Here is a tiny trained network, its code and every weight. The questions are about switching its units off for an input and a target symbol, where a switched-off unit gives its printed mean instead of its output.

import numpy as np


def w(rows, s, z=0):
    codes = np.array(rows[::2]) - 128.0
    scale = np.full(codes.shape[1], s)
    scale[-1] = z or s
    return codes * scale


def f(y):
    return y / 2 * (1 + np.tanh(0.7978845608 * (y + 0.044715 * y**3)))


def softmax(a):
    e = np.exp(a - a.max(-1, keepdims=True))
    return e / e.sum(-1, keepdims=True)


def log_softmax(a):
    a = a - a.max(-1, keepdims=True)
    return a - np.log(np.exp(a).sum(-1, keepdims=True))


def net(x, mask):
    ids = ['Ψγεηλσ'.index(c) for c in x.split()]
    T = len(ids)
    res = E[ids] + P[:T]
    r = res
    for j in range(2):
        rows = slice(3 * j, 3 * j + 3)
        q, k, v = (r @ M[0][rows].T for M in (Q, K, V))
        z = softmax(np.where(np.tri(T) > 0, q @ k.T / 3**0.5, -1e9)) @ v
        o = O[0][rows]
        res = res + np.where(mask[j], z, o[:, -1]) @ o[:, :-1]
    y = f(res @ A[0][:, :-1].T + A[0][:, -1])
    res = res + np.where(mask[2:14], y, B[0][:, -1]) @ B[0][:, :-1]
    return log_softmax(res[-1] @ U[:, :-1].T + U[:, -1])


Q, K, V, O, A, B = {}, {}, {}, {}, {}, {}
E = w([
[188,220,7],'Ψ',
[132,5,148],'γ',
[136,253,29],'ε',
[35,87,78],'η',
[94,20,118],'λ',
[88,22,115],'σ',
],0.014)
P = w([
[60,158,11],'0',
[177,136,147],'1',
[174,134,160],'2',
[164,133,164],'3',
[157,131,167],'4',
[152,133,169],'5',
[148,132,171],'6',
[145,131,170],'7',
[140,132,171],'8',
[138,132,172],'9',
],0.011)
Q[0] = w([
[174,151,50],'h1',
[179,146,94],'h1',
[161,36,124],'h1',
[101,254,92],'h2',
[100,197,50],'h2',
[175,221,119],'h2',
],0.013)
K[0] = w([
[141,99,12],'h1',
[97,147,89],'h1',
[167,132,167],'h1',
[186,195,2],'h2',
[81,223,87],'h2',
[177,162,77],'h2',
],0.014)
V[0] = w([
[97,109,128],'h1',
[125,195,162],'h1',
[68,127,9],'h1',
[198,97,112],'h2',
[86,90,78],'h2',
[109,5,117],'h2',
],0.014)
O[0] = w([
[135,76,110,134],'h1',
[65,148,113,93],'h1',
[123,175,52,254],'h1',
[248,208,124,144],'h2',
[87,90,91,164],'h2',
[174,123,19,126],'h2',
],0.015,0.017)
A[0] = w([
[36,121,188,93],'n1',
[97,113,62,151],'n2',
[166,189,77,51],'n3',
[201,109,130,191],'n4',
[117,109,82,22],'n5',
[115,165,164,83],'n6',
[165,137,224,81],'n7',
[101,106,90,49],'n8',
[167,178,201,129],'n9',
[100,53,132,253],'n10',
[175,103,118,252],'n11',
[134,253,122,137],'n12',
],0.014,0.0054)
B[0] = w([
[94,83,137,133],'n1',
[141,163,125,219],'n2',
[119,150,139,238],'n3',
[101,143,137,184],'n4',
[122,120,167,171],'n5',
[135,140,121,143],'n6',
[35,253,142,135],'n7',
[127,106,169,162],'n8',
[132,96,205,150],'n9',
[192,80,104,148],'n10',
[107,133,108,182],'n11',
[142,76,123,252],'n12',
],0.016,0.031)
U = w([
[117,254,90,199],'Ψ',
[87,221,147,2],'γ',
[63,131,123,66],'ε',
[174,48,97,192],'η',
[128,157,149,60],'λ',
[134,133,152,82],'σ',
],0.0098,0.0045)

Each question gives the input, a string of symbols that net reads in full, and the target symbol t.
The units are the heads (3 rows each of Q, K, V and O) and the neurons (one row each of A and B). Each row of codes is followed by its name. A weight is (code - 128) times the scale printed after its matrix; where a second scale follows, it is the last column's (O, A, B and U).
mask holds one flag per unit, heads first, then neurons. A switched-off unit (its flag False) gives its mean, the last column of its rows in O or B, instead of its output. The means were averaged over made-up inputs and are rounded, as every weight is.
A unit's drop is (log p(t) with every unit on - log p(t) with that unit switched off) / (log p(t) with every unit on - log p(t) with every unit switched off).
The circuit of an input: a set's keep is (log p(t) with only the set's units on - log p(t) with every unit switched off) / (log p(t) with every unit on - log p(t) with every unit switched off). Starting from the 12 units with the biggest drops (on a tie, the unit counted first), units are removed one at a time, each time the one whose removal leaves the highest keep (on an exact tie, the one counted first), for as long as the keep stays at least 0.8.
circuit, biggest first: the units of the circuit, biggest drop first
top k neurons: the k neurons with the biggest drops, biggest first
drop when u is switched off: that unit's drop, to one decimal
input ε γ Ψ, target ε: circuit, biggest first => [h2]
input σ η σ ε, target σ: top 2 neurons => [n9 n12]
input η γ Ψ σ Ψ σ η γ Ψ ε, target η: circuit, biggest first => [n12 h1]
input η Ψ η, target η: circuit, biggest first => [h2 n10]
input η γ λ Ψ γ σ, target Ψ: top 3 neurons => [n12 n4 n11]
input σ σ η λ η σ ε, target σ: circuit, biggest first => [h2 n9]
input η ε γ Ψ η Ψ σ λ Ψ, target η: circuit, biggest first => [h1 n12]
input η Ψ λ γ λ λ Ψ, target η: circuit, biggest first => [n12 h1]
input λ Ψ ε η λ Ψ, target λ: top 4 neurons => [n9 n12 n7 n2]
input Ψ η γ λ σ λ η, target η: top 3 neurons => [n10 n3 n7]
input ε Ψ σ η Ψ λ, target Ψ: top 3 neurons => [n12 n4 n9]
input γ λ η Ψ η λ σ σ ε ε, target γ: circuit, biggest first => [n7 h2 n9]
input λ Ψ σ λ γ Ψ η η ε, target λ: drop when n9 is switched off => 0.5
input γ γ η η ε η η γ ε ε, target γ: circuit, biggest first => [h2]
input Ψ Ψ Ψ γ η Ψ Ψ γ λ, target Ψ: drop when n4 is switched off => 0.6
input λ Ψ Ψ Ψ λ γ, target Ψ: drop when n4 is switched off => 0.6
